Below are the code and all the weights of a small trained network. Each question names an input and a target symbol and asks about switching units off, where a switched-off unit gives its printed mean instead of its output.

import numpy as np


def w(rows, s, z=0):
    codes = np.array(rows[::2]) - 128.0
    scale = np.full(codes.shape[1], s)
    scale[-1] = z or s
    return codes * scale


def f(y):
    return np.maximum(y, 0)


def softmax(a):
    e = np.exp(a - a.max(-1, keepdims=True))
    return e / e.sum(-1, keepdims=True)


def log_softmax(a):
    a = a - a.max(-1, keepdims=True)
    return a - np.log(np.exp(a).sum(-1, keepdims=True))


def net(x, mask):
    ids = ['ΔΛΞΣΦαβγεζηθμτψω'.index(c) for c in x.split()]
    T = len(ids)
    res = E[ids] + P[:T]
    u = 0
    for l in range(2):
        q, k, v = (res @ M[l].T for M in (Q, K, V))
        z = softmax(np.where(np.tri(T) > 0, q @ k.T / 4**0.5, -1e9)) @ v
        res = res + np.where(mask[u], z, O[l][:, -1]) @ O[l][:, :-1]
        u += 1
        y = f(res @ A[l][:, :-1].T + A[l][:, -1])
        res = res + np.where(mask[u : u + 4], y, B[l][:, -1]) @ B[l][:, :-1]
        u += 4
    return log_softmax(res[-1] @ U[:, :-1].T + U[:, -1])


Q, K, V, O, A, B = {}, {}, {}, {}, {}, {}
E = w([
[136,85,158,120],'Δ',
[118,175,174,91],'Λ',
[115,158,147,186],'Ξ',
[177,99,56,99],'Σ',
[120,234,126,157],'Φ',
[134,63,130,181],'α',
[161,126,108,11],'β',
[149,96,62,174],'γ',
[141,129,113,141],'ε',
[142,102,128,96],'ζ',
[127,175,85,212],'η',
[135,112,182,36],'θ',
[142,199,82,93],'μ',
[144,104,94,92],'τ',
[132,115,164,115],'ψ',
[155,14,138,107],'ω',
],0.011)
P = w([
[141,139,151,175],'0',
[101,113,53,42],'1',
[155,135,143,157],'2',
[85,138,57,82],'3',
[172,140,152,161],'4',
[107,147,66,87],'5',
[211,144,165,164],'6',
[107,136,71,74],'7',
[161,140,157,157],'8',
[112,116,12,58],'9',
],0.011)
Q[0] = w([
[147,146,107,114],'L0H0',
[137,147,142,153],'L0H0',
[176,130,76,105],'L0H0',
[183,110,1,107],'L0H0',
],0.0087)
K[0] = w([
[130,145,136,145],'L0H0',
[131,135,118,120],'L0H0',
[168,139,132,168],'L0H0',
[248,117,188,168],'L0H0',
],0.013)
V[0] = w([
[183,173,108,163],'L0H0',
[209,140,48,182],'L0H0',
[53,253,130,98],'L0H0',
[107,149,105,112],'L0H0',
],0.0038)
O[0] = w([
[185,125,121,87,225],'L0H0',
[253,89,100,149,250],'L0H0',
[147,196,167,105,154],'L0H0',
[141,140,168,113,131],'L0H0',
],0.0041,0.0012)
A[0] = w([
[81,77,79,51,97],'L0N0',
[148,113,254,132,173],'L0N1',
[144,83,135,84,254],'L0N2',
[81,180,45,113,52],'L0N3',
],0.0088,0.0039)
B[0] = w([
[105,195,150,251,220],'L0N0',
[2,108,194,138,183],'L0N1',
[62,107,50,83,254],'L0N2',
[80,33,163,106,199],'L0N3',
],0.0091,0.0043)
Q[1] = w([
[96,125,5,146],'L1H0',
[205,194,93,134],'L1H0',
[186,70,141,55],'L1H0',
[216,75,171,65],'L1H0',
],0.012)
K[1] = w([
[248,93,161,110],'L1H0',
[213,217,24,131],'L1H0',
[69,64,32,38],'L1H0',
[44,99,2,74],'L1H0',
],0.0098)
V[1] = w([
[139,51,44,143],'L1H0',
[130,79,180,247],'L1H0',
[50,103,200,79],'L1H0',
[91,77,65,71],'L1H0',
],0.012)
O[1] = w([
[145,59,69,177,52],'L1H0',
[221,60,254,180,252],'L1H0',
[33,104,188,112,153],'L1H0',
[28,50,16,169,42],'L1H0',
],0.0086,0.0027)
A[1] = w([
[38,231,146,26,248],'L1N0',
[2,11,47,104,3],'L1N1',
[228,167,38,200,194],'L1N2',
[253,183,207,178,89],'L1N3',
],0.0048,0.0041)
B[1] = w([
[98,177,142,207,254],'L1N0',
[133,87,117,2,206],'L1N1',
[127,136,74,183,208],'L1N2',
[168,116,107,33,223],'L1N3',
],0.0068,0.0065)
U = w([
[100,80,154,172,144],'Δ',
[78,200,161,212,87],'Λ',
[166,109,191,35,113],'Ξ',
[154,102,56,117,108],'Σ',
[150,223,128,49,16],'Φ',
[132,45,156,224,180],'α',
[119,156,81,17,90],'β',
[145,99,95,243,112],'γ',
[127,120,125,204,237],'ε',
[111,104,121,124,143],'ζ',
[232,131,94,80,96],'η',
[64,138,146,87,58],'θ',
[119,255,59,204,254],'μ',
[127,107,90,115,165],'τ',
[87,114,156,198,143],'ψ',
[131,37,130,82,62],'ω',
],0.0072,0.0028)

Each question gives the input, a string of symbols that net reads in full, and the target symbol t.
The units are the heads (4 rows each of Q, K, V and O) and the neurons (one row each of A and B). Each row of codes is followed by its name. A weight is (code - 128) times the scale printed after its matrix; where a second scale follows, it is the last column's (O, A, B and U).
mask holds one flag per unit, layer by layer, with each layer's heads first. A switched-off unit (its flag False) gives its mean, the last column of its rows in O or B, instead of its output. The means were averaged over made-up inputs and are rounded, as every weight is.
A unit's drop is (log p(t) with every unit on - log p(t) with that unit switched off) / (log p(t) with every unit on - log p(t) with every unit switched off).
The circuit of an input: a set's keep is (log p(t) with only the set's units on - log p(t) with every unit switched off) / (log p(t) with every unit on - log p(t) with every unit switched off). Starting from all 10 units, units are removed one at a time, each time the one whose removal leaves the highest keep (on an exact tie, the one counted first), for as long as the keep stays at least 0.8.
units of the circuit, in order: the units of the circuit, biggest drop first
unit that matters most: the unit with the biggest drop
top k neurons: the k neurons with the biggest drops, biggest first
k most important neurons of layer l: the k neurons of layer l with the biggest drops, biggest first
input μ Ξ α β α Σ Ξ Ξ ω, target ω: units of the circuit, in order	(L0N0, L1H0, L1N1, L0N2)
input α ω ψ ψ Ξ Λ Ξ β, target Ξ: units of the circuit, in order	(L0N0, L1H0, L0N2, L0N1)
input μ μ μ μ Σ Ξ, target μ: units of the circuit, in order	(L1H0, L0N1, L1N1, L1N2)
input ε θ η η Ξ θ Ξ Ξ ε η, target Ξ: units of the circuit, in order	(L1H0, L0N2)
input η μ μ η β μ η Φ μ ω, target η: unit that matters most	L0N0
input Σ Λ Ξ, target Ξ: top 3 neurons	(L0N2, L1N3, L0N1)
input β β Λ Σ η ω Λ Ξ θ, target θ: units of the circuit, in order	(L0N1, L1H0, L0N0)
input β μ Σ γ η Φ μ Ξ Λ, target Λ: units of the circuit, in order	(L0N1, L1H0, L1N0)
input θ Ξ γ, target γ: 3 most important neurons of layer 0	(L0N1, L0N3, L0N2)
input η Σ ω Ξ β θ μ, target μ: units of the circuit, in order	(L1H0, L0N3, L1N2, L1N1)
input μ θ α μ μ Φ μ θ ε Σ, target μ: units of the circuit, in order	(L0N0, L1H0)
input μ μ ζ Λ γ Σ ζ Ξ η, target η: units of the circuit, in order	(L0N2, L1H0, L1N3)
input β Σ μ η μ Ξ ψ α β, target β: units of the circuit, in order	(L1H0, L1N1)
input β Ξ β μ, target β: units of the circuit, in order	(L1H0, L1N1)
input β ζ η, target η: units of the circuit, in order	(L1H0, L0N2, L1N3)
input γ Λ μ ε β μ Φ, target Φ: units of the circuit, in order	(L1H0, L1N3)
input θ ε α ω Σ Σ η α Ξ μ, target η: top 3 neurons	(L0N2, L0N0, L0N1)
input Ξ ω θ ω, target Ξ: top 3 neurons	(L0N0, L0N2, L0N3)
input μ β Ξ β ζ β Λ, target Λ: top 2 neurons	(L0N1, L0N0)
input θ μ ψ μ Σ β μ μ β γ, target μ: 2 most important neurons of layer 0	(L0N0, L0N2)
input Ξ Λ Σ Δ, target Ξ: top 3 neurons	(L0N2, L0N0, L1N3)
input ψ β η Λ α μ Ξ, target Ξ: top 3 neurons	(L0N1, L0N2, L1N3)
input Ξ ζ Φ ψ, target Ξ: most important neuron of layer 1	(L1N3)
input ζ Φ θ Σ β ζ Ξ μ Λ γ, target Ξ: 2 most important neurons of layer 0	(L0N2, L0N0)
input Ξ η ω μ μ α Ξ τ Δ τ, target Ξ: 3 most important neurons of layer 1	(L1N3, L1N2, L1N0)
